Each row is followed by its class number.
[  56  130   37  373 -187  253 -154  167  116  292  102  -22   39  167
  229   18 -116 -207  181  -20 -108  -58  -18 -182  -37  318  -37   12
 -294 -330  149  194 -125]	9
[ 165 -181   55  -12  -99  -88 -143 -250    1  204 -144    0  -33  162
 -210   82   25   10  -78  292   95  -40   77    8    9   15  -12   51
 -229 -202  126  -20   35]	7
[  76   96  -42 -281  193 -163   19 -131  -44  101   74   81  -66  -95
  126  103  -14   74 -224  -55  -68   18  -32  -56 -119 -124  120  -58
 -125  137 -189   26   50]	2
[ 267 -192   93 -102    6 -283 -177   25  -62  154   89  146   52  148
 -230  -73   25   47 -107  429  219 -222  313   37   70   62   96   61
 -136 -117  211 -172  191]	0
[-154  127  -67   80  -33  215  184  -18  114  203   85  190   32  149
  -91   23   25  164 -126  -76   -5 -148  299  133 -281 -369 -169   26
  173   13 -124  416  -54]	7
[ 165 -125  -17  -94   62  -25 -189 -235  183  217 -162 -153 -140   98
  124    5   94   53   62  173   26  -17  112  104  -22   40   64   14
  -44   15 -118  -32 -182]	8
[ 140  -80   -8   28  270  -78 -219   18  103  -14   -2 -157  -53 -121
  257  -29  -74   29  100  134  173   82  -24   -7  -98  157   75 -143
  119  -36  -56 -215 -355]	0
[ -30   72   90  451  -56  -30  -45   -3  314  -27  -85  262  488 -148
 -126   35  -39  202  -20   -1  299 -170 -252  203  448   -7   82   82
 -230  145  284  -50   53]	3
[   8   16    6   17   23  -31   -3   60 -124   10  -29 -106   -5   38
   19   36   16   54 -153  -23  -16  -73  181  -63  -46  -10  -37  -41
   28   13   20   82 -134]	0
[   0  176  -34  270 -136  -79 -228   51  193  223  278   52  234   17
  140  -12 -221   86  -93 -205  246  -70   63    0  186  418  -99  100
 -127   91  204  -35 -140]	2
[ 113  -17  -93   32   91   75  -40  167   54   -2   31  -78   -1  -64
  119   26   22   84  -91  142   42    0   -7   11 -153 -192  143 -118
   71   42  -74   -7  -68]	5
[ 142   44  -86  103   78 -207 -181   37 -141  -53 -254 -162  -50  -43
   23   48   30  -77 -392   74  -86  -61  -46 -293   31 -156   82 -252
  -61  -28   75   20  -56]	9
[-161   52  -84 -318 -249   85 -185 -108 -129  231 -106 -148 -131   23
  207  107  -20   67    7 -173  140 -242  -60   90   -7   -2  -78  -43
 -306  199 -171  -83   76]	9
[ 177 -177  -49 -203  128  -23  -79 -108   70  203 -182  -59  -35  183
 -196    1   -5  198 -107  220   21  268  386   -4 -160 -140  -70  115
   45 -360   96  234 -208]	6
[ -10  -22   27  169  148  -11  214  -80  108  -50   15   13  332   -2
   90    0   14 -139   99   18   61   49  125   49   73  159  -25  -96
   16   53  116  -29   -5]	0
[  91  -27  110  103  115 -177  -42   26  166  116  350  245  285  102
   91  -44  -17  -67   41   92  200 -166  275  190  163  231 -122  179
  -29    8   84 -162   77]	9
[ 289   96  253  -60  -19   80   19 -103  187  178   77    1  -48   26
  -82  -24  -54   36   -6  147  -87  -27   86   21   35  121   55   34
 -371 -136  202   -7  -41]	3
[ -68  -15   20  -68   79   65  205  -92   28  -21  159   75   71  127
  -31   60    8  118    8 -142    3  112  101    6  -83 -140  -57   47
   21  -19   51  142   59]	7
[ 268    1   55  -72 -196 -110  -89 -249   29   32  151   54  272   10
  -55  -39  -10   95  -66  -20  102  -52  -51  211  145  171  305  102
  -28  386  268 -138  220]	1
[ 176  -41 -119  116   36    4 -184  -72  375  -36  -74  133    4   79
 -210  -39 -150   52    7   31  275  -57   19   30   29 -100   52   -4
   -8  -83  139   63   18]	8
[  42  155   33  175  177   18 -300   68  181  127 -271  -87   67  104
   39  125  -36  -90 -117 -218 -163  124  410  -85  -82 -114 -275 -143
  -37 -201  105  202 -289]	8
[ -77   93  135  348   52   68   92  107  -80  -54   65   88  211  143
   -3  -73   78 -118  -73  129   -6 -232  124   59   75    9  -59  -16
   88  -39  234   -9  -62]	3
[  57  124   28   30   22  -12    1  141   77  113   24  -34   33  104
 -168  -73   56  143 -203   42  109    0  370   78  -59 -202 -113   79
   90  -12   -8   96 -209]	6
[-211 -283  -30 -143  111  147  -80   80  -31  112 -290 -187 -356   76
  -60  266   28  133 -228 -378 -190 -285  165  -26 -181 -302 -297 -281
   46   45  -90  173  -42]	3
[  10  -62 -162 -244 -128  239   90   17  -44   59   98 -193 -198  -42
 -172  -26 -284  148  106 -325  224  153  118    2 -416  123  -36   85
  251    1   65  378 -186]	5
[ 326  160 -267   53  109   66  211  311  118  126    3  168  -31  345
  181 -100  293  -96 -258  358  -73    1  383   91 -341 -361  208 -268
  121  169 -209  201    2]	9
[ 212  -29    3 -150   -1  -79 -128 -147   72  152   82  -59   10  142
  -71   -3 -103  103 -123   24  211   29  129   61   10  141   14   57
 -100   20   88  -27 -239]	1
[ 176 -214   43 -144  -17  -32 -211 -391 -118   34 -119 -248 -110   75
  194   90   84 -113   28  381  -34  -48  -24  -78   -2  355  139  -49
 -144   35   51 -359  134]	7
[ -29  185   23    2  -20   38  -19   33 -125   87  -45  -24   14   20
  -26    3  -16    8 -103   19   80  -12  193  -11  -97  -18 -123   46
   13 -134    6   35  -86]	5
[ 412 -124  -70 -174 -140 -321  -66   36   37  297  443  490 -173  107
  -10  -35    0  174  -83  150  161 -375  106  131 -296 -362  217  -68
  -55   67  164  232  544]	4
[ -33   69  -14  -70   28  171  371  -48  265  102  246  162  227  109
  -11   31 -114  388 -163 -169  -90   95   91  141  148 -125   -3   70
 -154    4  187  179   26]	6
[ 239 -108 -118 -153  236   19  181   -9   11   75 -115  -13 -163   46
   38  -81   48 -241 -142  115 -246   32   57  -82 -319 -179   95 -329
  184  -51  -62  196   -9]	1
[  33   42    3  -32 -101   32 -146   15   71   60    3  -29  -78   -4
  195  -38   33 -148  227  117   35  -83   51  -30  -53   90  -49  -73
 -104  -70  -56 -180  203]	2
[  88   -4   -7  -50   16  152  129  120   66  166   60  172  182  124
 -122  103   21  137 -185   88  -37  -26  313   44  -24 -195  -16   21
  -79 -164  136   83  229]	4
[-286  184  223  899  159  118  -46  524 -233 -125  -84 -174  180 -195
  -44  -74   -8 -152   20  -33  -77   33  159   -2  106  119 -256 -111
  144 -316  642 -108 -498]	8
[ 108   12  101   13   -5  -62  -34 -149   53   98  -90  -26   63   41
  105   13   47  -18  165   34    6  -30   95   67   93  224   46   52
  -73  -14   22  -67  -35]	9
[ 250 -198    9 -187  148 -154 -109   25   32  195  164   49 -471 -134
  -31   -3   78   78 -324  354   52 -367  301  -75 -470 -153 -134 -217
  157  120 -207   28  187]	2
[ -32   62  -64   50  -39   95   89  189  -47  122  -62  -49 -161  -40
  295   20  154 -177  126  -52 -217  -58   -9  -85 -169 -104   12 -166
    7   -3 -227  125  116]	8
[  17  -42  -41  -22   -2   81  200 -112  186   85   56   53  -67    8
  -52   92   23  110   19  -45   40 -112   67   98  -44 -209   94  -63
 -148   24  -35  -21  179]	0
[  50  -60    8 -132   78 -122  -31  -70    9  129   37   32  -29  -14
  -39    0  -49   80  -75  -51   63   50   46   63  -22  -19  -81   66
  139  -95 -136    9 -193]	1
[  69  -30  -32  -64  120    1  -44  -29   60   42  219  126  116  103
   30  -62  -77   26  -42  172  118  -47  126   27  -28   34   56    1
   49  -43   87 -107   29]	1
[ -53  -18   -2 -431   24  206  315 -324  177   64  196  -97   19   18
  194  -71  -69   32  366 -256  114   18   -9  154   77  218  126  150
  108   48 -149 -206  216]	8
[-380  -71   67  453  195  175  179  271 -267  132  183 -265  144  257
  720   42  427 -180  142  205 -482   99  126   75   -9  -67 -207   34
  103 -161 -192   50 -482]	5
[ 207 -264    6 -213 -176  132 -330 -285   73   83 -106 -266   26  185
   23  194  -79  364  -25  -31   68  116 -154   -4  116   52  224  -21
 -246    9  325 -157   36]	4
[  73 -150  155   13  117   -7  132  -82   27  -24 -268 -105   22    6
  150  -36  200 -175  183  216 -225    5   80   41    8  104 -100 -190
   77  -38  -23  -96   46]	6
[  31    3   13   55   58   61  113  -87  169   48  142  135  152  114
 -144  -40  -17   51  -40   60   99  -62  214  105   32  -89  -11  123
   35  -79  140   22  108]	7
[  14  -21    2  167  107  -96   56  137 -161    0  183   59   -7   20
   74  -52   76   23  -91  409  103 -151  168  -81 -120  -87   43  -21
  128 -158   29   -8  -70]	3
[ -91   35    5   25   36    8  276  -49   -1  -75  -19  -40  -23   31
  -30   64  117  107  112  -69  154   67  243   -4  -96  -68 -159   83
  129  -32 -140  142  -32]	5
[ 157  -88   50 -125    3   47   17 -137  145   71   14  156  126   49
  -85   16  -96  -30   31   16  192   37 -234  -10   64  135  112  -18
 -144  -68   90 -123  247]	3
[ -43  -84   82 -150  432  120   93  -73  348  -28 -113  -13  -56 -197
  -23  203  -84  340 -156 -126 -368  240  102   90  -63 -158 -103 -297
   72  166 -144 -109 -249]	4
[ -30 -121  110   55   54  -79   26 -331   46   52 -183 -184   72  -21
  316   70  109 -108  139 -276   13  -56 -322  -19  162  293  -57 -126
  -63  278  -39   31  -68]	8
[  14   68  222   97 -143  120   -7   92  -92  142   54   81  190   96
   34 -134   49 -374   91  186  130 -149  -50   -7   76  275 -244   52
 -166 -219   22 -170  152]	0
[  21  -24  -19  168   30   72  -38   56    3   34   79   36  122  176
   13   -2  -49    2 -144  133  -37   38   29 -101  -43  -64   13 -120
   -4 -171  233   47  -44]	3
[ 130 -235   10   43  123  -53 -155 -101  168    2 -141  -15   18   96
  -19   73   13   27  123   54  -21  -17  115  -59   89   92   69  -93
   45 -100  173 -135  150]	4
[ 154 -155  120 -152 -110  101   96  -15   37  219  265   27  201  -33
   88 -178  116  -60   96  460 -119 -114   59  289   48   -6  211  105
  -48   32   98 -214  279]	3
[ 382  -30   29   26  -15 -198 -284  -93  241   80 -198    8  -58   31
  -90  152  -15  109 -153  198  220 -123 -150   46  262  138  227   -7
 -474   70    5 -273  -65]	2
[ 153 -139 -110  -58  -67   85  -93 -109  148  119 -321 -146  -75   22
   49  139   55   11   34    1  -84   27  -97  116   89   -7  155  -82
 -202   66  -13  -72   -5]	4
[ -18  126    2  362   -3   81  -64   95   42   67   97   61  -20  151
   34  -87   64  -31   22  199   90  -18  224  -51 -161  -38 -122    5
   85 -229  163   63  -87]	2
[ -16  150   39 -169 -100  136   54   37   17   57  175   11  -57   45
   92   56   25  152   47  -82  177 -138  314   73 -162  -73 -122  105
  -15   52 -109   66   76]	3
[  43 -104  127  -32   44  -15 -135  -64  139  -61  -75   42  -12  -92
 -106   96  -54   97   50 -168   83 -160 -138   76   32  -55   -8  -90
  -64  151   54 -105  168]	5
[  70  -90  144   47   13   88  162   46  -48  139   10   80  -10  115
  -83  -38  112 -107   77  242  -33    0  157  -55 -230   46  -98 -108
  -34 -113    1  127   68]	0
[ 436 -379  101   -2  146  -26 -170   -5  330   29 -327 -229 -225  186
 -328 -178  265 -108  148  662  169  120  385  -17   -6  -41   58 -252
  -59 -306  328 -529  263]	2
[ 135   53   43  213  162  108  333  446 -223 -142  531  430 -105  217
   37 -212   33 -245   92  397  133 -459  220 -110 -293  188  167   30
  384 -219   44  -62  360]	9
[-174  -40   -7   66   14  122 -115  215 -130  264  113 -119   17  161
  186  -17   27 -113  -51  113 -255  -37  195  -42 -121  -57 -163  -70
 -116 -135   40  116 -151]	5
[  -9 -196  -96 -425    5   45 -247   17  -67  156   94 -141 -352   41
  169   55   14   99  -64  -57 -132 -244   57   17 -197 -206   97  -25
  -12  155 -212    5  110]	3
[ 176 -174    2 -198  -31  214  274   -8  209   76   35 -184  -47  -55
 -119  -29  -14   81  167   -4  126   10 -129  109  -61 -168  264  -81
 -116   60   -2   46   37]	8
[  12 -283   78 -298  229  162  229 -413  254  228  162  255  -45   52
   87   -9  -14   -5  221   47 -343  -10 -100  175 -232 -131  103 -181
  -90   -8  131   55  453]	2
[ 269  -11  -80 -140   40   65 -143 -114  137  -48  135  -92  -79  167
  167  -34   40   52   62  274  318   18   33   47  -21  131  234   99
  -92   49  -46 -315    7]	9
[ 324 -136 -215 -126  223 -541 -199  -34 -232 -429 -162 -288 -519  239
   25  125   36 -110   27  363  543 -200  272 -259  -49  122  164   52
  181 -212 -401 -328 -413]	6
[  78  -10   26  153   79 -103   -9   29   31  127  118  160  120  110
   26  -12   41 -142  -61  213   30 -160  188   61   32  144   17   30
  -58   -6   77 -117  115]	6
[ -17  -91  -94   71   32  -13  -67 -145  129   74  -10  -59   37  104
 -114 -151   72 -212  184  303  218  205  202   44   46  341  -22  233
   73  -19  -62 -232  -29]	7
[ 261 -117   89 -170 -101   81  -47  -30   50   60  202   44 -302  212
  -50   -5   35  142  -96  259   -9 -268 -117  -35 -144 -127  212  -84
 -184   62  -15 -107  228]	6
[-162  256    7  199   55  291  269  136   59    6  176  250   39  -59
  225   36   75 -101  -13  -87 -308   -6  -63   -1 -204 -130  -79  -77
   12   43 -132  148  200]	2
